Below are the code and all the weights of a small trained network. Each question names an input and a class and asks about switching units off, where a switched-off unit gives its printed mean instead of its output.

import numpy as np


def w(rows, s, z=0):
    codes = np.array(rows[::2]) - 128.0
    scale = np.full(codes.shape[1], s)
    scale[-1] = z or s
    return codes * scale


def norm(h):
    return h / np.sqrt((h * h).mean(-1, keepdims=True) + 1e-5)


def f(y):
    return np.maximum(y, 0)


def log_softmax(a):
    a = a - a.max(-1, keepdims=True)
    return a - np.log(np.exp(a).sum(-1, keepdims=True))


def net(x, mask):
    res = np.array(x, float).reshape(1, 5) / 4 @ E
    u = 0
    for l in range(3):
        y = f(norm(res) @ A[l][:, :-1].T + A[l][:, -1])
        res = res + np.where(mask[u : u + 9], y, B[l][:, -1]) @ B[l][:, :-1]
        u += 9
    return log_softmax(norm(res)[-1] @ U[:, :-1].T + U[:, -1])


A, B = {}, {}
E = w([
[86,220,216,156,98],'x0',
[193,119,159,87,181],'x1',
[158,189,1,124,104],'x2',
[96,115,142,10,97],'x3',
[59,164,161,92,208],'x4',
],0.0052)
A[0] = w([
[125,108,162,140,86,15],'0.n0',
[94,84,84,100,119,54],'0.n1',
[184,137,179,140,103,127],'0.n2',
[83,113,164,175,75,40],'0.n3',
[125,166,89,123,1,109],'0.n4',
[198,36,124,224,157,36],'0.n5',
[178,168,97,101,144,165],'0.n6',
[82,78,59,98,152,2],'0.n7',
[122,210,82,125,65,13],'0.n8',
],0.0073,0.0045)
B[0] = w([
[124,119,207,128,60,133],'0.n0',
[103,128,82,32,147,154],'0.n1',
[119,94,37,83,169,194],'0.n2',
[128,89,170,196,74,165],'0.n3',
[126,231,69,160,60,253],'0.n4',
[134,128,111,211,227,229],'0.n5',
[176,207,139,161,89,219],'0.n6',
[108,7,13,21,255,155],'0.n7',
[108,46,38,164,165,174],'0.n8',
],0.0069,0.0033)
A[1] = w([
[160,37,81,65,41,3],'1.n0',
[106,158,106,128,172,126],'1.n1',
[31,201,205,175,132,139],'1.n2',
[182,75,205,126,254,166],'1.n3',
[75,23,23,57,143,64],'1.n4',
[62,66,89,14,42,116],'1.n5',
[193,227,156,83,146,71],'1.n6',
[24,154,152,73,209,42],'1.n7',
[151,24,69,36,82,47],'1.n8',
],0.0051,0.0045)
B[1] = w([
[97,163,183,223,180,143],'1.n0',
[119,93,146,129,158,163],'1.n1',
[139,106,146,71,99,231],'1.n2',
[142,204,67,184,110,254],'1.n3',
[157,107,62,45,141,188],'1.n4',
[229,137,121,108,137,201],'1.n5',
[172,218,136,104,168,156],'1.n6',
[48,135,134,43,131,165],'1.n7',
[163,69,124,69,254,166],'1.n8',
],0.0077,0.0035)
A[2] = w([
[160,89,180,102,183,109],'2.n0',
[155,164,182,144,81,176],'2.n1',
[165,135,125,157,101,19],'2.n2',
[69,71,203,194,33,2],'2.n3',
[42,154,187,76,159,60],'2.n4',
[105,76,135,211,162,133],'2.n5',
[51,170,165,89,164,27],'2.n6',
[191,127,147,150,183,109],'2.n7',
[255,82,102,150,112,108],'2.n8',
],0.0095,0.0057)
B[2] = w([
[43,112,104,131,130,163],'2.n0',
[178,80,103,93,141,226],'2.n1',
[130,132,83,176,64,133],'2.n2',
[255,56,205,10,48,170],'2.n3',
[25,197,145,147,73,186],'2.n4',
[182,59,165,153,72,206],'2.n5',
[18,163,209,117,88,166],'2.n6',
[129,106,184,142,155,200],'2.n7',
[12,97,201,120,137,254],'2.n8',
],0.009,0.0047)
U = w([
[242,245,183,142,239,57],'0',
[115,54,193,70,216,144],'1',
[33,200,212,67,87,169],'2',
[155,221,11,220,30,166],'3',
[236,34,238,67,16,55],'4',
[199,44,205,234,204,224],'5',
[201,224,75,46,39,3],'6',
[159,47,23,22,236,108],'7',
],0.011,0.004)

Each question gives the input, the list of numbers given to net, and the class t.
The units are the neurons (one row each of A and B). Each row of codes is followed by its name. A weight is (code - 128) times the scale printed after its matrix; where a second scale follows, it is the last column's (A, B and U).
mask holds one flag per neuron, layer by layer. A switched-off neuron (its flag False) gives its mean, the last column of its row in B, instead of its output. The means were averaged over made-up inputs and are rounded, as every weight is.
A unit's drop is (log p(t) with every unit on - log p(t) with that unit switched off) / (log p(t) with every unit on - log p(t) with every unit switched off).
The circuit of an input: a set's keep is (log p(t) with only the set's units on - log p(t) with every unit switched off) / (log p(t) with every unit on - log p(t) with every unit switched off). Starting from the 12 units with the biggest drops (on a tie, the unit counted first), units are removed one at a time, each time the one whose removal leaves the highest keep (on an exact tie, the one counted first), for as long as the keep stays at least 0.8.
units of the circuit, in order: the units of the circuit, biggest drop first
k most important neurons: the k neurons with the biggest drops, biggest first
k most important neurons of layer l: the k neurons of layer l with the biggest drops, biggest first
drop of u: that unit's drop, to one decimal
input [-7,4,-6,4,-7], class 1: units of the circuit, in order : [2.n8]
input [-3,-5,-5,6,2], class 7: units of the circuit, in order : [1.n4 2.n8]
input [1,1,2,-5,-6], class 5: units of the circuit, in order : [0.n5 2.n8]
input [1,0,-3,7,-7], class 1: 2 most important neurons : [1.n8 2.n8]
input [-4,2,-8,1,0], class 5: units of the circuit, in order : [1.n3 1.n2]
input [-3,8,-7,2,-8], class 1: 2 most important neurons : [2.n8 0.n2]
input [8,-3,-6,-7,5], class 4: 2 most important neurons : [2.n3 0.n3]
input [-3,0,-3,4,-7], class 1: 2 most important neurons : [2.n8 1.n0]
input [-1,2,6,-1,6], class 0: 2 most important neurons : [0.n6 0.n4]
input [-2,5,-3,-2,1], class 5: 2 most important neurons : [1.n3 2.n5]
input [0,-2,-1,-8,8], class 2: 3 most important neurons : [0.n5 1.n7 1.n2]
input [-5,1,-5,2,-4], class 1: 2 most important neurons : [2.n8 1.n4]
input [-5,6,-3,-1,6], class 0: 2 most important neurons : [1.n3 2.n8]
input [-2,-6,1,0,5], class 7: units of the circuit, in order : [0.n7]
input [1,5,8,3,0], class 3: 2 most important neurons of layer 0 : [0.n8 0.n4]
input [-5,2,3,-7,8], class 5: 2 most important neurons of layer 2 : [2.n5 2.n7]
input [8,6,0,5,-6], class 6: drop of 0.n4 : 0.2
input [6,-8,-7,-4,6], class 4: drop of 2.n3 : 0.7
input [-1,-5,-7,0,3], class 4: drop of 0.n3 : 0.6
input [-7,-4,-6,1,-8], class 5: units of the circuit, in order : [0.n5]
input [3,-3,1,8,-4], class 6: 2 most important neurons of layer 0 : [0.n4 0.n5]
